Below is a small trained network, with its code and all its weights. Each question gives an input and a class and asks what happens when units are switched off, that is, made to give their printed mean instead of their output.

import numpy as np


def w(rows, s, z=0):
    codes = np.array(rows[::2]) - 128.0
    scale = np.full(codes.shape[1], s)
    scale[-1] = z or s
    return codes * scale


def norm(h):
    return h / np.sqrt((h * h).mean(-1, keepdims=True) + 1e-5)


def f(y):
    return np.maximum(y, 0)


def log_softmax(a):
    a = a - a.max(-1, keepdims=True)
    return a - np.log(np.exp(a).sum(-1, keepdims=True))


def net(x, mask):
    res = np.array(x, float).reshape(1, 4) / 4 @ E
    u = 0
    for l in range(4):
        y = f(norm(res) @ A[l][:, :-1].T + A[l][:, -1])
        res = res + np.where(mask[u : u + 6], y, B[l][:, -1]) @ B[l][:, :-1]
        u += 6
    return log_softmax(norm(res)[-1] @ U[:, :-1].T + U[:, -1])


A, B = {}, {}
E = w([
[130,181,16,119,106,175,89],'x0',
[128,127,129,129,128,131,128],'x1',
[29,208,147,154,151,188,143],'x2',
[73,142,165,126,176,36,7],'x3',
],0.013)
A[0] = w([
[145,94,225,126,131,103,149,251],'L0N1',
[196,82,110,131,131,90,84,102],'L0N2',
[182,92,123,125,121,89,59,108],'L0N3',
[254,77,103,112,108,103,135,159],'L0N4',
[117,124,226,128,115,129,220,41],'L0N5',
[107,156,150,118,132,106,84,2],'L0N6',
],0.022,0.0047)
B[0] = w([
[96,109,199,99,46,117,147,247],'L0N1',
[206,138,140,112,157,135,145,206],'L0N2',
[203,129,126,102,173,164,108,207],'L0N3',
[5,137,126,162,96,107,97,251],'L0N4',
[158,112,127,166,246,195,146,230],'L0N5',
[55,92,108,160,97,118,160,176],'L0N6',
],0.025,0.016)
A[1] = w([
[186,168,179,102,155,83,188,36],'L1N1',
[252,134,205,82,88,71,142,56],'L1N2',
[108,152,9,121,118,93,61,76],'L1N3',
[197,91,152,55,116,132,83,51],'L1N4',
[228,165,90,97,160,65,109,2],'L1N5',
[180,199,63,102,84,210,199,67],'L1N6',
],0.021,0.0034)
B[1] = w([
[103,103,110,150,102,205,57,177],'L1N1',
[31,124,130,21,54,214,145,237],'L1N2',
[110,111,32,101,166,150,153,254],'L1N3',
[225,165,128,151,92,169,103,227],'L1N4',
[220,117,125,154,164,40,125,198],'L1N5',
[163,137,214,74,4,154,91,231],'L1N6',
],0.02,0.008)
A[2] = w([
[250,162,91,143,135,77,91,4],'L2N1',
[88,104,206,159,150,55,160,85],'L2N2',
[119,190,51,126,145,87,98,55],'L2N3',
[166,192,149,168,67,100,141,101],'L2N4',
[143,166,119,105,197,90,114,71],'L2N5',
[187,101,137,122,177,104,170,125],'L2N6',
],0.026,0.0036)
B[2] = w([
[198,79,108,183,180,44,30,196],'L2N1',
[167,195,145,162,101,2,139,254],'L2N2',
[119,43,69,104,101,172,182,200],'L2N3',
[87,85,143,54,116,107,73,159],'L2N4',
[162,93,141,137,49,101,161,147],'L2N5',
[155,128,149,88,150,171,93,172],'L2N6',
],0.023,0.012)
A[3] = w([
[214,111,121,141,176,153,176,128],'L3N1',
[124,128,7,139,147,97,117,110],'L3N2',
[120,72,142,94,131,109,175,72],'L3N3',
[134,86,82,60,183,172,204,115],'L3N4',
[189,144,92,131,182,71,58,1],'L3N5',
[83,168,158,167,150,5,114,85],'L3N6',
],0.026,0.0038)
B[3] = w([
[193,195,80,140,178,162,137,178],'L3N1',
[79,143,84,64,206,117,121,202],'L3N2',
[120,220,67,188,73,131,66,159],'L3N3',
[92,156,144,143,157,95,149,214],'L3N4',
[223,3,124,117,131,27,79,169],'L3N5',
[106,68,149,229,74,39,181,253],'L3N6',
],0.022,0.018)
U = w([
[82,132,185,216,78,57,195,170],'0',
[120,144,181,41,3,208,88,215],'1',
[28,127,7,86,150,134,152,154],'2',
[242,71,67,97,161,111,54,6],'3',
[198,202,176,168,230,246,181,2],'4',
],0.014,0.0023)

Each question gives the input, the list of numbers given to net, and the class t.
The units are the neurons (one row each of A and B). Each row of codes is followed by its name. A weight is (code - 128) times the scale printed after its matrix; where a second scale follows, it is the last column's (A, B and U).
mask holds one flag per neuron, layer by layer. A switched-off neuron (its flag False) gives its mean, the last column of its row in B, instead of its output. The means were averaged over made-up inputs and are rounded, as every weight is.
A unit's drop is (log p(t) with every unit on - log p(t) with that unit switched off) / (log p(t) with every unit on - log p(t) with every unit switched off).
The circuit of an input: a set's keep is (log p(t) with only the set's units on - log p(t) with every unit switched off) / (log p(t) with every unit on - log p(t) with every unit switched off). Starting from the 12 units with the biggest drops (on a tie, the unit counted first), units are removed one at a time, each time the one whose removal leaves the highest keep (on an exact tie, the one counted first), for as long as the keep stays at least 0.8.
units of the circuit, in order: the units of the circuit, biggest drop first
most important unit: the unit with the biggest drop
top k neurons in layer l: the k neurons of layer l with the biggest drops, biggest first
drop when u is switched off: that unit's drop, to one decimal
input [-3,-3,1,-4], class 4: units of the circuit, in order	[L0N5]
input [2,4,5,-1], class 1: top 2 neurons in layer 0	[L0N4; L0N5]
input [1,-6,5,-5], class 1: units of the circuit, in order	[L1N6; L0N4]
input [4,2,4,0], class 1: top 2 neurons in layer 0	[L0N4; L0N6]
input [7,-7,7,1], class 2: top 2 neurons in layer 0	[L0N2; L0N3]
input [4,-2,2,-4], class 1: units of the circuit, in order	[L0N4; L1N6]
input [0,0,-8,7], class 1: units of the circuit, in order	[L1N2; L0N2]
input [2,-1,0,3], class 3: top 2 neurons in layer 0	[L0N1; L0N4]
input [5,2,8,2], class 2: top 2 neurons in layer 0	[L0N1; L0N2]
input [6,-6,2,-2], class 1: top 2 neurons in layer 0	[L0N4; L0N3]
input [-8,0,-7,3], class 1: top 2 neurons in layer 0	[L0N2; L0N3]
input [1,4,-3,-1], class 2: top 2 neurons in layer 0	[L0N4; L0N1]
input [5,8,-8,2], class 3: top 2 neurons in layer 0	[L0N3; L0N2]
input [7,-6,-1,2], class 3: units of the circuit, in order	[L0N4]
input [-7,-3,2,0], class 4: top 3 neurons in layer 0	[L0N5; L0N4; L0N6]
input [7,-4,4,-4], class 1: drop when L0N3 is switched off	0.0
input [5,1,-7,-1], class 2: drop when L0N4 is switched off	2.2
input [2,5,-7,1], class 3: drop when L1N2 is switched off	0.1
input [-4,1,4,0], class 4: top 2 neurons in layer 0	[L0N5; L0N4]
input [7,7,-3,-1], class 2: most important unit	L0N4
